Below is a small trained network, with its code and all its weights. Each question gives an input and a class and asks what happens when units are switched off, that is, made to give their printed mean instead of their output.

import numpy as np


def w(rows, s, z=0):
    codes = np.array(rows[::2]) - 128.0
    scale = np.full(codes.shape[1], s)
    scale[-1] = z or s
    return codes * scale


def f(y):
    return y / 2 * (1 + np.tanh(0.7978845608 * (y + 0.044715 * y**3)))


def log_softmax(a):
    a = a - a.max(-1, keepdims=True)
    return a - np.log(np.exp(a).sum(-1, keepdims=True))


def net(x, mask):
    res = np.array(x, float).reshape(1, 5) / 4 @ E
    y = f(res @ A[0][:, :-1].T + A[0][:, -1])
    res = res + np.where(mask, y, B[0][:, -1]) @ B[0][:, :-1]
    return log_softmax(res[-1] @ U[:, :-1].T + U[:, -1])


A, B = {}, {}
E = w([
[217,254,192,80],'x0',
[189,44,190,185],'x1',
[219,108,32,170],'x2',
[122,144,133,148],'x3',
[132,122,125,122],'x4',
],0.0073)
A[0] = w([
[198,223,195,144,57],'N1',
[46,189,198,131,249],'N2',
[76,115,200,104,125],'N3',
[158,129,83,125,253],'N4',
[99,156,82,90,223],'N5',
[206,71,174,178,228],'N6',
[159,205,177,68,156],'N7',
[162,153,140,103,18],'N8',
[172,158,114,146,17],'N9',
[162,78,178,152,109],'N10',
[165,166,142,123,17],'N11',
[109,88,91,100,220],'N12',
[105,11,126,146,134],'N13',
[88,64,121,154,82],'N14',
[81,51,49,120,129],'N15',
[96,163,97,78,252],'N16',
[57,135,47,76,147],'N17',
[203,118,64,111,234],'N18',
[101,163,203,114,134],'N19',
[112,90,119,110,215],'N20',
[223,190,118,138,24],'N21',
[164,126,59,162,31],'N22',
[144,180,136,145,18],'N23',
[134,157,159,109,14],'N24',
[139,145,195,83,35],'N25',
[181,66,225,180,85],'N26',
[18,83,79,220,60],'N27',
[78,166,48,67,60],'N28',
[149,82,145,150,16],'N29',
[107,80,113,144,12],'N30',
[106,215,41,105,206],'N31',
[22,79,206,107,131],'N32',
[229,170,197,114,60],'N33',
[180,138,63,157,110],'N34',
[235,117,74,196,42],'N35',
[81,89,131,188,87],'N36',
[155,108,130,80,246],'N37',
[99,221,158,115,234],'N38',
],0.011,0.0046)
B[0] = w([
[196,100,127,40,214],'N1',
[162,46,117,195,227],'N2',
[73,47,100,145,173],'N3',
[141,45,165,202,201],'N4',
[85,137,194,159,183],'N5',
[87,109,195,145,254],'N6',
[175,91,143,104,219],'N7',
[121,149,94,54,130],'N8',
[82,85,41,45,131],'N9',
[83,169,206,116,173],'N10',
[74,200,94,18,135],'N11',
[182,88,156,114,187],'N12',
[155,103,180,90,231],'N13',
[152,130,170,58,177],'N14',
[188,94,158,68,222],'N15',
[142,99,188,147,196],'N16',
[113,166,195,93,192],'N17',
[120,39,149,163,230],'N18',
[126,60,70,148,176],'N19',
[193,96,132,139,175],'N20',
[148,76,98,65,182],'N21',
[67,66,60,106,158],'N22',
[89,174,109,52,128],'N23',
[105,99,107,58,128],'N24',
[82,91,45,56,150],'N25',
[24,182,191,121,210],'N26',
[224,112,118,2,223],'N27',
[59,176,201,67,168],'N28',
[57,194,119,41,136],'N29',
[120,166,93,60,139],'N30',
[84,67,208,136,212],'N31',
[157,20,72,140,210],'N32',
[154,117,183,29,210],'N33',
[88,67,79,154,182],'N34',
[90,63,140,114,218],'N35',
[124,144,182,46,170],'N36',
[171,85,173,177,180],'N37',
[149,65,168,130,216],'N38',
],0.007,0.0081)
U = w([
[163,136,96,68,82],'0',
[171,112,150,177,251],'1',
[170,111,145,174,213],'2',
[93,76,66,136,193],'3',
[85,156,189,135,84],'4',
[121,144,113,168,93],'5',
[68,215,86,200,3],'6',
[44,187,10,201,3],'7',
],0.013,0.0047)

Each question gives the input, the list of numbers given to net, and the class t.
The units are the neurons (one row each of A and B). Each row of codes is followed by its name. A weight is (code - 128) times the scale printed after its matrix; where a second scale follows, it is the last column's (A, B and U).
mask holds one flag per neuron, in row order. A switched-off neuron (its flag False) gives its mean, the last column of its row in B, instead of its output. The means were averaged over made-up inputs and are rounded, as every weight is.
A unit's drop is (log p(t) with every unit on - log p(t) with that unit switched off) / (log p(t) with every unit on - log p(t) with every unit switched off).
The circuit of an input: a set's keep is (log p(t) with only the set's units on - log p(t) with every unit switched off) / (log p(t) with every unit on - log p(t) with every unit switched off). Starting from the 12 units with the biggest drops (on a tie, the unit counted first), units are removed one at a time, each time the one whose removal leaves the highest keep (on an exact tie, the one counted first), for as long as the keep stays at least 0.8.
units of the circuit, in order: the units of the circuit, biggest drop first
k most important neurons: the k neurons with the biggest drops, biggest first
drop when u is switched off: that unit's drop, to one decimal
input [-4,-8,-1,1,3], class 4: units of the circuit, in order -> [N28 N17]
input [7,8,-3,4,7], class 4: units of the circuit, in order -> [N26]
input [2,-6,-7,-2,0], class 3: units of the circuit, in order -> [N19 N32]
input [-1,8,8,2,-2], class 3: units of the circuit, in order -> [N22 N35]
input [-5,-3,2,-1,-5], class 0: units of the circuit, in order -> [N27 N15]
input [5,8,4,-4,-1], class 4: units of the circuit, in order -> [N26 N6 N10]
input [-6,3,-6,6,-4], class 0: units of the circuit, in order -> [N27 N36]
input [4,-5,-7,5,5], class 3: 2 most important neurons -> [N25 N19]
input [-5,0,-8,7,-6], class 3: 2 most important neurons -> [N32 N3]
input [-5,5,4,-2,-3], class 0: units of the circuit, in order -> [N27 N2]
input [5,8,-4,-1,-2], class 4: 3 most important neurons -> [N26 N10 N6]
input [0,4,-5,1,4], class 3: drop when N3 is switched off -> 0.4
input [8,6,-6,-2,-6], class 0: drop when N1 is switched off -> 0.2
input [6,3,-5,-6,-2], class 0: drop when N31 is switched off -> 0.1
input [-8,-6,-6,2,-3], class 0: units of the circuit, in order -> [N27]
